Below are the code and all the weights of a small trained network. Each question names an input and a class and asks about switching units off, where a switched-off unit gives its printed mean instead of its output.

import numpy as np


def w(rows, s, z=0):
    codes = np.array(rows[::2]) - 128.0
    scale = np.full(codes.shape[1], s)
    scale[-1] = z or s
    return codes * scale


def norm(h):
    return h / np.sqrt((h * h).mean(-1, keepdims=True) + 1e-5)


def f(y):
    return y / 2 * (1 + np.tanh(0.7978845608 * (y + 0.044715 * y**3)))


def log_softmax(a):
    a = a - a.max(-1, keepdims=True)
    return a - np.log(np.exp(a).sum(-1, keepdims=True))


def net(x, mask):
    res = np.array(x, float).reshape(1, 5) / 4 @ E
    u = 0
    for l in range(2):
        y = f(norm(res) @ A[l][:, :-1].T + A[l][:, -1])
        res = res + np.where(mask[u : u + 16], y, B[l][:, -1]) @ B[l][:, :-1]
        u += 16
    return log_softmax(norm(res)[-1] @ U[:, :-1].T + U[:, -1])


A, B = {}, {}
E = w([
[4,195,236],'x0',
[129,128,128],'x1',
[127,128,128],'x2',
[35,209,31],'x3',
[167,233,124],'x4',
],0.0039)
A[0] = w([
[108,106,85,174],'0.n0',
[105,57,109,45],'0.n1',
[137,109,202,255],'0.n2',
[97,26,101,20],'0.n3',
[161,110,95,38],'0.n4',
[177,197,126,32],'0.n5',
[190,168,93,143],'0.n6',
[123,117,172,183],'0.n7',
[109,216,203,204],'0.n8',
[253,152,188,48],'0.n9',
[80,133,74,178],'0.n10',
[144,94,115,99],'0.n11',
[204,226,125,44],'0.n12',
[50,51,145,90],'0.n13',
[167,82,101,112],'0.n14',
[180,108,185,50],'0.n15',
],0.014,0.0016)
B[0] = w([
[136,137,112,159],'0.n0',
[78,149,179,165],'0.n1',
[157,140,93,204],'0.n2',
[37,137,197,195],'0.n3',
[117,97,112,161],'0.n4',
[1,133,163,163],'0.n5',
[90,102,75,191],'0.n6',
[191,124,121,160],'0.n7',
[106,59,70,252],'0.n8',
[130,145,156,255],'0.n9',
[216,163,158,183],'0.n10',
[135,157,107,153],'0.n11',
[35,113,141,201],'0.n12',
[89,93,117,201],'0.n13',
[106,86,105,200],'0.n14',
[148,177,171,188],'0.n15',
],0.0085,0.0056)
A[1] = w([
[186,164,149,88],'1.n0',
[56,254,75,209],'1.n1',
[169,136,95,113],'1.n2',
[155,125,185,47],'1.n3',
[143,169,225,45],'1.n4',
[134,28,194,137],'1.n5',
[189,158,151,112],'1.n6',
[145,170,58,182],'1.n7',
[113,90,66,222],'1.n8',
[93,93,103,126],'1.n9',
[157,69,98,120],'1.n10',
[204,52,114,146],'1.n11',
[111,149,80,196],'1.n12',
[120,118,90,222],'1.n13',
[246,160,145,53],'1.n14',
[189,152,165,4],'1.n15',
],0.011,0.0022)
B[1] = w([
[140,246,144,124],'1.n0',
[181,94,234,254],'1.n1',
[103,125,206,118],'1.n2',
[124,157,191,131],'1.n3',
[132,108,111,159],'1.n4',
[157,253,17,251],'1.n5',
[157,172,103,127],'1.n6',
[161,200,151,153],'1.n7',
[220,142,71,243],'1.n8',
[181,108,56,214],'1.n9',
[94,62,117,164],'1.n10',
[106,43,187,178],'1.n11',
[186,112,234,177],'1.n12',
[234,83,107,186],'1.n13',
[125,124,125,155],'1.n14',
[161,194,134,126],'1.n15',
],0.0051,0.0047)
U = w([
[183,66,99,254],'0',
[64,85,115,29],'1',
[254,159,169,62],'2',
],0.017,0.0048)

Each question gives the input, the list of numbers given to net, and the class t.
The units are the neurons (one row each of A and B). Each row of codes is followed by its name. A weight is (code - 128) times the scale printed after its matrix; where a second scale follows, it is the last column's (A, B and U).
mask holds one flag per neuron, layer by layer. A switched-off neuron (its flag False) gives its mean, the last column of its row in B, instead of its output. The means were averaged over made-up inputs and are rounded, as every weight is.
A unit's drop is (log p(t) with every unit on - log p(t) with that unit switched off) / (log p(t) with every unit on - log p(t) with every unit switched off).
The circuit of an input: a set's keep is (log p(t) with only the set's units on - log p(t) with every unit switched off) / (log p(t) with every unit on - log p(t) with every unit switched off). Starting from the 12 units with the biggest drops (on a tie, the unit counted first), units are removed one at a time, each time the one whose removal leaves the highest keep (on an exact tie, the one counted first), for as long as the keep stays at least 0.8.
circuit, biggest first: the units of the circuit, biggest drop first
unit that matters most: the unit with the biggest drop
k most important neurons: the k neurons with the biggest drops, biggest first
k most important neurons of layer l: the k neurons of layer l with the biggest drops, biggest first
drop when u is switched off: that unit's drop, to one decimal
input [8,0,-5,-7,4], class 0: circuit, biggest first => (0.n8; 0.n3)
input [0,6,-1,-2,-2], class 1: circuit, biggest first => (0.n3)
input [8,5,8,7,-3], class 0: 4 most important neurons of layer 0 => (0.n8; 0.n15; 0.n13; 0.n3)
input [-3,7,4,8,-6], class 2: circuit, biggest first => (0.n10; 0.n8)
input [-2,-5,-6,-5,-4], class 2: circuit, biggest first => (0.n8; 0.n15)
input [6,1,4,5,-5], class 0: circuit, biggest first => (0.n3; 0.n5; 0.n12; 0.n10)
input [-5,4,0,-8,0], class 2: 3 most important neurons of layer 0 => (0.n8; 0.n15; 0.n9)
input [4,1,1,5,2], class 2: circuit, biggest first => (0.n10; 1.n1)
input [1,-3,6,-3,-3], class 1: 4 most important neurons => (0.n3; 0.n13; 0.n10; 1.n8)
input [-4,0,-2,-2,5], class 1: 2 most important neurons => (0.n12; 0.n5)
input [5,2,5,-8,-5], class 2: circuit, biggest first => (1.n5; 0.n15)
input [7,6,4,1,-7], class 0: 2 most important neurons => (0.n5; 0.n12)
input [0,2,1,-1,-1], class 1: 4 most important neurons => (0.n3; 0.n10; 0.n13; 1.n8)
input [3,-3,-6,-5,1], class 2: circuit, biggest first => (0.n15)
input [-5,-5,-3,8,2], class 2: 2 most important neurons of layer 0 => (0.n8; 0.n10)
input [5,-2,-8,-2,8], class 1: 2 most important neurons of layer 0 => (0.n5; 0.n12)
input [-3,-6,-7,-4,-8], class 1: 3 most important neurons of layer 0 => (0.n3; 0.n1; 0.n8)
input [2,1,-6,-4,-5], class 1: 4 most important neurons => (0.n3; 0.n13; 0.n10; 1.n1)
input [-2,0,7,-3,-5], class 1: drop when 0.n3 is switched off => 0.7
input [4,-4,1,2,0], class 0: unit that matters most => 0.n8
input [4,6,6,-6,-4], class 2: drop when 0.n15 is switched off => 0.6
